Below is a small trained network, with its code and all its weights. Each question gives an input and a class and asks what happens when units are switched off, that is, made to give their printed mean instead of their output.

import numpy as np


def w(rows, s, z=0):
    codes = np.array(rows[::2]) - 128.0
    scale = np.full(codes.shape[1], s)
    scale[-1] = z or s
    return codes * scale


def f(y):
    return y / 2 * (1 + np.tanh(0.7978845608 * (y + 0.044715 * y**3)))


def log_softmax(a):
    a = a - a.max(-1, keepdims=True)
    return a - np.log(np.exp(a).sum(-1, keepdims=True))


def net(x, mask):
    res = np.array(x, float).reshape(1, 5) / 4 @ E
    y = f(res @ A[0][:, :-1].T + A[0][:, -1])
    res = res + np.where(mask, y, B[0][:, -1]) @ B[0][:, :-1]
    return log_softmax(res[-1] @ U[:, :-1].T + U[:, -1])


A, B = {}, {}
E = w([
[255,141,79],'x0',
[99,55,17],'x1',
[127,129,128],'x2',
[128,130,129],'x3',
[171,34,164],'x4',
],0.0088)
A[0] = w([
[138,188,106,179],'N1',
[242,139,69,124],'N2',
[159,110,143,150],'N3',
[73,142,146,207],'N4',
[200,75,139,111],'N5',
[84,89,7,189],'N6',
[151,112,146,166],'N7',
[177,47,218,130],'N8',
[58,67,139,186],'N9',
[49,118,190,255],'N10',
[214,174,94,176],'N11',
[134,7,42,149],'N12',
],0.018,0.0045)
B[0] = w([
[185,95,153,161],'N1',
[147,111,214,223],'N2',
[132,164,134,151],'N3',
[83,159,164,178],'N4',
[112,193,175,189],'N5',
[144,66,1,231],'N6',
[125,163,134,148],'N7',
[92,215,91,205],'N8',
[83,145,56,196],'N9',
[38,97,161,218],'N10',
[248,102,150,201],'N11',
[70,4,185,247],'N12',
],0.034,0.015)
U = w([
[92,47,197,255],'0',
[89,181,93,144],'1',
[227,141,123,208],'2',
[162,199,186,8],'3',
[105,124,1,89],'4',
[86,65,114,27],'5',
[192,41,111,98],'6',
],0.0085,0.0041)

Each question gives the input, the list of numbers given to net, and the class t.
The units are the neurons (one row each of A and B). Each row of codes is followed by its name. A weight is (code - 128) times the scale printed after its matrix; where a second scale follows, it is the last column's (A, B and U).
mask holds one flag per neuron, in row order. A switched-off neuron (its flag False) gives its mean, the last column of its row in B, instead of its output. The means were averaged over made-up inputs and are rounded, as every weight is.
A unit's drop is (log p(t) with every unit on - log p(t) with that unit switched off) / (log p(t) with every unit on - log p(t) with every unit switched off).
The circuit of an input: a set's keep is (log p(t) with only the set's units on - log p(t) with every unit switched off) / (log p(t) with every unit on - log p(t) with every unit switched off). Starting from all 12 units, units are removed one at a time, each time the one whose removal leaves the highest keep (on an exact tie, the one counted first), for as long as the keep stays at least 0.8.
circuit, biggest first: the units of the circuit, biggest drop first
unit that matters most: the unit with the biggest drop
k most important neurons: the k neurons with the biggest drops, biggest first
drop of u: that unit's drop, to one decimal
input [6,8,-3,2,0], class 6: 3 most important neurons -> (N6; N11; N10)
input [-1,-8,8,2,3], class 1: unit that matters most -> N12
input [8,0,-5,5,7], class 3: circuit, biggest first -> (N5; N8)
input [-2,3,-2,8,7], class 5: circuit, biggest first -> (N12; N2; N9; N8)
input [-7,0,2,-3,3], class 1: circuit, biggest first -> (N12; N6; N9)
input [-8,3,-5,7,0], class 4: 2 most important neurons -> (N9; N2)
input [-4,4,-7,-7,-1], class 4: 3 most important neurons -> (N6; N2; N9)
input [4,0,-6,5,-7], class 2: 2 most important neurons -> (N12; N10)
input [-4,7,-8,-7,-1], class 4: 2 most important neurons -> (N6; N9)
input [7,4,-7,1,0], class 6: 4 most important neurons -> (N11; N6; N10; N4)
input [-3,-7,7,-1,4], class 1: 2 most important neurons -> (N12; N8)
input [-3,7,6,0,8], class 5: 3 most important neurons -> (N12; N6; N9)
input [-8,-4,-2,-4,1], class 1: 3 most important neurons -> (N12; N9; N2)
input [-1,-3,-4,7,2], class 1: unit that matters most -> N12
input [-5,1,-2,0,3], class 5: 2 most important neurons -> (N10; N6)
input [8,5,-8,8,-2], class 6: 2 most important neurons -> (N11; N6)
input [6,-1,-1,-2,0], class 2: 2 most important neurons -> (N11; N12)
input [-5,-1,5,4,2], class 1: drop of N6 -> 0.3
input [-2,-3,-5,-3,5], class 1: drop of N6 -> 0.1
input [-2,4,-6,-6,-1], class 4: circuit, biggest first -> (N6)
input [1,-7,8,6,-3], class 2: drop of N12 -> 0.9
input [-6,8,0,6,5], class 5: circuit, biggest first -> (N12; N6; N9)
